Here is a tiny trained network, its code and every weight. The questions are about switching its units off for an input and a target symbol, where a switched-off unit gives its printed mean instead of its output.

import numpy as np


def w(rows, s, z=0):
    codes = np.array(rows[::2]) - 128.0
    scale = np.full(codes.shape[1], s)
    scale[-1] = z or s
    return codes * scale


def norm(h):
    return h / np.sqrt((h * h).mean(-1, keepdims=True) + 1e-5)


def f(y):
    return y / 2 * (1 + np.tanh(0.7978845608 * (y + 0.044715 * y**3)))


def softmax(a):
    e = np.exp(a - a.max(-1, keepdims=True))
    return e / e.sum(-1, keepdims=True)


def log_softmax(a):
    a = a - a.max(-1, keepdims=True)
    return a - np.log(np.exp(a).sum(-1, keepdims=True))


def net(x, mask):
    ids = ['ζηθφψω'.index(c) for c in x.split()]
    T = len(ids)
    res = E[ids] + P[:T]
    u = 0
    for l in range(2):
        r = norm(res)
        for j in range(2):
            rows = slice(3 * j, 3 * j + 3)
            q, k, v = (r @ M[l][rows].T for M in (Q, K, V))
            z = softmax(np.where(np.tri(T) > 0, q @ k.T / 3**0.5, -1e9)) @ v
            o = O[l][rows]
            res = res + np.where(mask[u + j], z, o[:, -1]) @ o[:, :-1]
        u += 2
        y = f(norm(res) @ A[l][:, :-1].T + A[l][:, -1])
        res = res + np.where(mask[u : u + 4], y, B[l][:, -1]) @ B[l][:, :-1]
        u += 4
    return log_softmax(norm(res)[-1] @ U[:, :-1].T + U[:, -1])


Q, K, V, O, A, B = {}, {}, {}, {}, {}, {}
E = w([
[163,101,33,139,89,181],'ζ',
[167,165,154,198,77,145],'η',
[118,90,98,3,153,110],'θ',
[197,81,153,52,157,160],'φ',
[177,142,104,43,96,112],'ψ',
[77,223,64,134,159,206],'ω',
],0.013)
P = w([
[122,148,163,3,74,233],'0',
[216,157,74,112,177,175],'1',
[73,134,178,65,61,187],'2',
[170,145,48,156,135,84],'3',
[29,145,155,115,63,182],'4',
[95,114,36,174,90,33],'5',
[36,183,149,106,76,175],'6',
],0.0075)
Q[0] = w([
[124,146,70,210,106,214],'L0H0',
[251,111,23,147,159,102],'L0H0',
[54,131,54,89,250,105],'L0H0',
[190,194,80,196,135,51],'L0H1',
[201,20,143,187,179,76],'L0H1',
[167,123,30,143,239,136],'L0H1',
],0.021)
K[0] = w([
[116,98,76,177,149,205],'L0H0',
[224,148,55,100,105,126],'L0H0',
[104,145,100,87,250,101],'L0H0',
[199,194,128,38,102,123],'L0H1',
[189,81,192,94,179,133],'L0H1',
[100,128,142,58,175,104],'L0H1',
],0.027)
V[0] = w([
[135,155,140,43,116,56],'L0H0',
[77,85,119,135,13,163],'L0H0',
[80,120,162,132,178,101],'L0H0',
[90,205,178,160,193,108],'L0H1',
[121,215,217,73,152,91],'L0H1',
[74,88,40,90,194,89],'L0H1',
],0.011)
O[0] = w([
[73,83,129,250,254,181,141],'L0H0',
[173,131,180,114,144,174,208],'L0H0',
[101,89,172,77,104,135,3],'L0H0',
[95,157,195,66,118,122,56],'L0H1',
[44,50,126,146,91,169,106],'L0H1',
[146,151,91,97,105,193,168],'L0H1',
],0.0077,0.0056)
A[0] = w([
[83,182,237,107,146,156,6],'L0N0',
[80,67,123,122,152,57,102],'L0N1',
[105,135,194,68,152,137,20],'L0N2',
[105,149,255,141,148,55,57],'L0N3',
],0.027,0.0028)
B[0] = w([
[59,233,229,23,187,78,252],'L0N0',
[124,96,73,170,119,26,143],'L0N1',
[51,164,131,152,198,153,194],'L0N2',
[172,124,48,224,2,10,183],'L0N3',
],0.016,0.011)
Q[1] = w([
[151,71,222,201,113,124],'L1H0',
[190,63,125,48,121,187],'L1H0',
[253,179,127,225,41,192],'L1H0',
[32,211,150,133,101,80],'L1H1',
[116,161,162,208,45,131],'L1H1',
[139,157,176,191,140,104],'L1H1',
],0.024)
K[1] = w([
[149,93,252,213,90,56],'L1H0',
[203,90,170,9,89,112],'L1H0',
[250,249,131,214,47,209],'L1H0',
[38,205,173,88,113,173],'L1H1',
[152,198,154,114,54,46],'L1H1',
[89,82,152,177,49,67],'L1H1',
],0.02)
V[1] = w([
[95,173,71,87,2,19],'L1H0',
[213,95,179,150,180,164],'L1H0',
[99,112,103,185,109,15],'L1H0',
[89,143,175,112,126,157],'L1H1',
[160,84,84,165,139,172],'L1H1',
[97,179,175,87,135,83],'L1H1',
],0.0082)
O[1] = w([
[100,75,104,161,254,145,115],'L1H0',
[77,142,118,114,97,130,63],'L1H0',
[159,169,104,60,117,193,5],'L1H0',
[136,105,99,155,125,136,135],'L1H1',
[137,133,159,144,169,140,104],'L1H1',
[126,133,96,98,94,115,186],'L1H1',
],0.0085,0.0027)
A[1] = w([
[168,53,194,93,107,88,85],'L1N0',
[199,119,158,125,202,156,92],'L1N1',
[108,115,45,148,43,5,147],'L1N2',
[94,73,118,99,108,139,2],'L1N3',
],0.031,0.0046)
B[1] = w([
[187,93,156,97,170,95,131],'L1N0',
[135,152,55,139,168,154,203],'L1N1',
[96,164,147,217,74,2,250],'L1N2',
[88,75,78,84,86,127,130],'L1N3',
],0.036,0.017)
U = w([
[160,154,69,147,153,194,198],'ζ',
[120,146,136,191,63,65,99],'η',
[69,56,113,86,42,172,129],'θ',
[201,73,197,102,126,142,238],'φ',
[124,125,215,185,60,254,79],'ψ',
[54,195,194,63,134,161,1],'ω',
],0.0067,0.0009)

Each question gives the input, a string of symbols that net reads in full, and the target symbol t.
The units are the heads (3 rows each of Q, K, V and O) and the neurons (one row each of A and B). Each row of codes is followed by its name. A weight is (code - 128) times the scale printed after its matrix; where a second scale follows, it is the last column's (O, A, B and U).
mask holds one flag per unit, layer by layer, with each layer's heads first. A switched-off unit (its flag False) gives its mean, the last column of its rows in O or B, instead of its output. The means were averaged over made-up inputs and are rounded, as every weight is.
A unit's drop is (log p(t) with every unit on - log p(t) with that unit switched off) / (log p(t) with every unit on - log p(t) with every unit switched off).
The circuit of an input: a set's keep is (log p(t) with only the set's units on - log p(t) with every unit switched off) / (log p(t) with every unit on - log p(t) with every unit switched off). Starting from all 12 units, units are removed one at a time, each time the one whose removal leaves the highest keep (on an exact tie, the one counted first), for as long as the keep stays at least 0.8.
units of the circuit, in order: the units of the circuit, biggest drop first
unit that matters most: the unit with the biggest drop
top k neurons: the k neurons with the biggest drops, biggest first
k most important neurons of layer l: the k neurons of layer l with the biggest drops, biggest first
heads that matter: for each layer, one digit per head in row order, 1 if its drop is at least 0.15 and else 0, layers parted by /
drop when u is switched off: that unit's drop, to one decimal
input ω ψ ω θ, target ζ: heads that matter => 01 / 01
input ω ω ψ ζ, target ζ: units of the circuit, in order => L0N0, L1H1, L0N3, L1N2
input η ζ θ, target ζ: heads that matter => 01 / 00
input ζ ω ψ ω ω ω ψ, target ω: unit that matters most => L0H1
input θ ω ω η, target ζ: 3 most important neurons of layer 0 => L0N0, L0N2, L0N3
input ζ ζ ψ ω, target ζ: units of the circuit, in order => L0N3, L0N0, L1N2
input θ θ ζ ω ω φ, target ζ: top 2 neurons => L1N2, L0N3
input ω ψ η ζ ψ φ, target ζ: heads that matter => 01 / 00
input θ θ ψ θ θ, target θ: units of the circuit, in order => L0N0, L1N3, L1N2, L0N3
input φ φ ζ φ θ ω, target ζ: heads that matter => 01 / 10
input φ θ φ, target φ: top 3 neurons => L1N0, L1N2, L0N3
input ψ ζ θ ψ θ ω ψ, target ω: top 2 neurons => L0N0, L1N2
input θ ψ φ, target φ: top 4 neurons => L1N0, L0N3, L1N2, L0N2
input φ θ ψ, target ψ: top 3 neurons => L1N2, L0N0, L0N3
input ω η ω φ φ ψ, target ζ: heads that matter => 11 / 00
input ω ω φ ω ψ ψ φ, target ω: top 2 neurons => L0N0, L1N2
input ω φ θ, target ω: 2 most important neurons of layer 1 => L1N2, L1N1
input θ φ θ, target θ: heads that matter => 01 / 11
input φ ψ ζ φ φ η, target ζ: top 3 neurons => L0N0, L0N3, L1N2
input ψ θ ψ, target ψ: most important neuron of layer 0 => L0N0
input η ω θ, target ω: most important neuron of layer 1 => L1N2
input ω ζ ζ φ ψ, target ζ: drop when L1N2 is switched off => 0.1
input θ θ η φ ζ ζ ζ, target ζ: drop when L1N2 is switched off => 0.2
